Below are the code and all the weights of a small trained network. Each question names an input and a target symbol and asks about switching units off, where a switched-off unit gives its printed mean instead of its output.

import numpy as np


def w(rows, s, z=0):
    codes = np.array(rows[::2]) - 128.0
    scale = np.full(codes.shape[1], s)
    scale[-1] = z or s
    return codes * scale


def norm(h):
    return h / np.sqrt((h * h).mean(-1, keepdims=True) + 1e-5)


def f(y):
    return y / 2 * (1 + np.tanh(0.7978845608 * (y + 0.044715 * y**3)))


def softmax(a):
    e = np.exp(a - a.max(-1, keepdims=True))
    return e / e.sum(-1, keepdims=True)


def log_softmax(a):
    a = a - a.max(-1, keepdims=True)
    return a - np.log(np.exp(a).sum(-1, keepdims=True))


def net(x, mask):
    ids = ['Πγελμτω'.index(c) for c in x.split()]
    T = len(ids)
    res = E[ids] + P[:T]
    u = 0
    for l in range(2):
        q, k, v = (norm(res) @ M[l].T for M in (Q, K, V))
        z = softmax(np.where(np.tri(T) > 0, q @ k.T / 4**0.5, -1e9)) @ v
        res = res + np.where(mask[u], z, O[l][:, -1]) @ O[l][:, :-1]
        u += 1
        y = f(norm(res) @ A[l][:, :-1].T + A[l][:, -1])
        res = res + np.where(mask[u : u + 8], y, B[l][:, -1]) @ B[l][:, :-1]
        u += 8
    return log_softmax(norm(res)[-1] @ U[:, :-1].T + U[:, -1])


Q, K, V, O, A, B = {}, {}, {}, {}, {}, {}
E = w([
[108,151,128,253],'Π',
[83,188,153,198],'γ',
[204,245,131,254],'ε',
[34,128,146,197],'λ',
[8,227,54,89],'μ',
[161,141,127,198],'τ',
[172,154,108,252],'ω',
],0.00047)
P = w([
[84,181,142,156],'0',
[162,232,59,104],'1',
[117,99,152,144],'2',
[95,173,147,150],'3',
[170,196,122,58],'4',
[120,80,141,121],'5',
[98,168,142,150],'6',
[187,148,162,25],'7',
[107,76,111,93],'8',
[99,164,147,147],'9',
[211,102,142,5],'10',
],0.0012)
Q[0] = w([
[115,82,176,158],'0.h1',
[36,136,60,254],'0.h1',
[92,89,125,199],'0.h1',
[87,90,135,204],'0.h1',
],0.0073)
K[0] = w([
[163,222,92,94],'0.h1',
[104,233,225,185],'0.h1',
[129,232,143,142],'0.h1',
[135,255,139,152],'0.h1',
],0.0053)
V[0] = w([
[163,199,39,199],'0.h1',
[86,215,204,128],'0.h1',
[237,144,4,132],'0.h1',
[157,179,58,129],'0.h1',
],0.0017)
O[0] = w([
[135,60,222,88,248],'0.h1',
[203,63,113,53,243],'0.h1',
[99,165,249,123,94],'0.h1',
[121,99,202,67,166],'0.h1',
],0.002,0.0013)
A[0] = w([
[167,161,184,177,92],'0.n1',
[112,70,164,255,102],'0.n2',
[174,174,22,100,190],'0.n3',
[114,82,172,108,165],'0.n4',
[209,140,139,169,54],'0.n5',
[16,97,194,152,125],'0.n6',
[127,97,69,96,2],'0.n7',
[162,129,98,57,253],'0.n8',
],0.0031,0.00088)
B[0] = w([
[59,42,166,111,182],'0.n1',
[246,109,177,196,150],'0.n2',
[127,122,127,251,189],'0.n3',
[205,155,58,149,199],'0.n4',
[26,145,78,76,153],'0.n5',
[114,173,24,230,177],'0.n6',
[177,86,117,107,73],'0.n7',
[175,178,163,202,245],'0.n8',
],0.0017,0.0011)
Q[1] = w([
[129,124,202,172],'1.h1',
[21,50,152,200],'1.h1',
[255,212,156,124],'1.h1',
[226,208,105,70],'1.h1',
],0.0052)
K[1] = w([
[188,90,185,187],'1.h1',
[130,199,232,177],'1.h1',
[160,2,60,107],'1.h1',
[119,50,30,74],'1.h1',
],0.0056)
V[1] = w([
[176,148,140,154],'1.h1',
[143,232,155,153],'1.h1',
[77,140,3,49],'1.h1',
[66,187,134,98],'1.h1',
],0.0016)
O[1] = w([
[79,77,135,80,179],'1.h1',
[181,14,157,72,160],'1.h1',
[173,215,223,180,6],'1.h1',
[246,112,169,154,71],'1.h1',
],0.0012,0.0014)
A[1] = w([
[92,206,85,75,136],'1.n1',
[167,50,175,128,137],'1.n2',
[100,118,201,3,33],'1.n3',
[151,110,112,209,136],'1.n4',
[72,139,233,84,30],'1.n5',
[175,171,50,63,3],'1.n6',
[170,99,108,51,27],'1.n7',
[14,115,90,174,17],'1.n8',
],0.0028,0.00068)
B[1] = w([
[85,37,192,141,197],'1.n1',
[121,97,196,138,254],'1.n2',
[167,191,30,91,199],'1.n3',
[153,109,60,67,173],'1.n4',
[77,77,37,151,101],'1.n5',
[145,38,137,165,164],'1.n6',
[254,165,149,157,160],'1.n7',
[222,201,185,126,90],'1.n8',
],0.0018,0.00054)
U = w([
[109,22,219,121,211],'Π',
[203,63,144,198,61],'γ',
[202,162,78,35,148],'ε',
[162,173,27,233,224],'λ',
[175,254,231,150,2],'μ',
[13,172,207,179,74],'τ',
[24,148,24,61,126],'ω',
],0.0092,0.0013)

Each question gives the input, a string of symbols that net reads in full, and the target symbol t.
The units are the heads (4 rows each of Q, K, V and O) and the neurons (one row each of A and B). Each row of codes is followed by its name. A weight is (code - 128) times the scale printed after its matrix; where a second scale follows, it is the last column's (O, A, B and U).
mask holds one flag per unit, layer by layer, with each layer's heads first. A switched-off unit (its flag False) gives its mean, the last column of its rows in O or B, instead of its output. The means were averaged over made-up inputs and are rounded, as every weight is.
A unit's drop is (log p(t) with every unit on - log p(t) with that unit switched off) / (log p(t) with every unit on - log p(t) with every unit switched off).
The circuit of an input: a set's keep is (log p(t) with only the set's units on - log p(t) with every unit switched off) / (log p(t) with every unit on - log p(t) with every unit switched off). Starting from the 12 units with the biggest drops (on a tie, the unit counted first), units are removed one at a time, each time the one whose removal leaves the highest keep (on an exact tie, the one counted first), for as long as the keep stays at least 0.8.
units of the circuit, in order: the units of the circuit, biggest drop first
most important unit: the unit with the biggest drop
top k neurons: the k neurons with the biggest drops, biggest first
top k neurons in layer l: the k neurons of layer l with the biggest drops, biggest first
input Π λ ω μ τ λ τ ω μ γ ε, target μ: units of the circuit, in order : [1.h1; 0.h1; 1.n3]
input τ μ τ ε ε, target τ: top 2 neurons in layer 0 : [0.n3; 0.n2]
input μ ε γ ε γ ω Π τ ε, target ε: most important unit : 0.n6
input λ ε γ μ λ, target γ: units of the circuit, in order : [0.h1; 0.n6; 0.n3; 1.n3]
input Π ε ε Π ε Π ω ω ω λ λ, target ω: units of the circuit, in order : [0.h1; 1.n3; 1.h1; 1.n1]
input ε λ ω γ, target μ: top 2 neurons : [0.n6; 1.n8]
input ω ω Π Π ε, target Π: top 2 neurons : [1.n1; 0.n2]
input Π λ λ τ τ, target λ: units of the circuit, in order : [0.h1; 0.n3]
input μ λ Π ε γ, target Π: top 3 neurons in layer 0 : [0.n3; 0.n6; 0.n2]
input ω ε Π ε ω λ λ μ λ ω ω, target λ: top 3 neurons : [0.n3; 0.n8; 1.n2]
input Π ω γ μ ω ω τ μ τ ω γ, target τ: top 2 neurons : [0.n3; 0.n8]
input ω μ Π τ μ, target Π: top 2 neurons : [1.n1; 0.n2]
input ε ε λ ε τ ω ω ε γ τ ω, target γ: units of the circuit, in order : [0.h1; 0.n3; 1.n3]
input γ Π λ ε μ ω μ ω, target ω: top 4 neurons in layer 0 : [0.n6; 0.n4; 0.n2; 0.n3]
input ε μ ε ω ε μ, target γ: top 3 neurons : [0.n6; 0.n4; 0.n1]
input ε μ Π Π ω γ ε ω λ Π, target γ: top neuron in layer 0 : [0.n2]
input μ ε λ ε ε τ γ ω, target τ: top 2 neurons in layer 0 : [0.n3; 0.n4]
input μ λ Π μ ε τ Π λ, target τ: top 2 neurons in layer 0 : [0.n3; 0.n6]
input γ ε γ γ μ ε ε ε μ ε λ, target μ: units of the circuit, in order : [1.h1; 0.h1]
input ε Π ω ε Π λ Π γ τ τ, target ε: most important unit : 0.n1
input ω λ ω ε ω, target ω: top 3 neurons : [0.n6; 0.n2; 1.n3]
input μ ε τ ω μ, target τ: top 4 neurons : [0.n3; 0.n4; 1.n1; 0.n8]
input ε ω μ τ μ, target μ: top 3 neurons : [0.n3; 0.n8; 0.n2]
input ω τ Π λ Π, target Π: top 4 neurons : [0.n6; 0.n2; 0.n3; 1.n1]
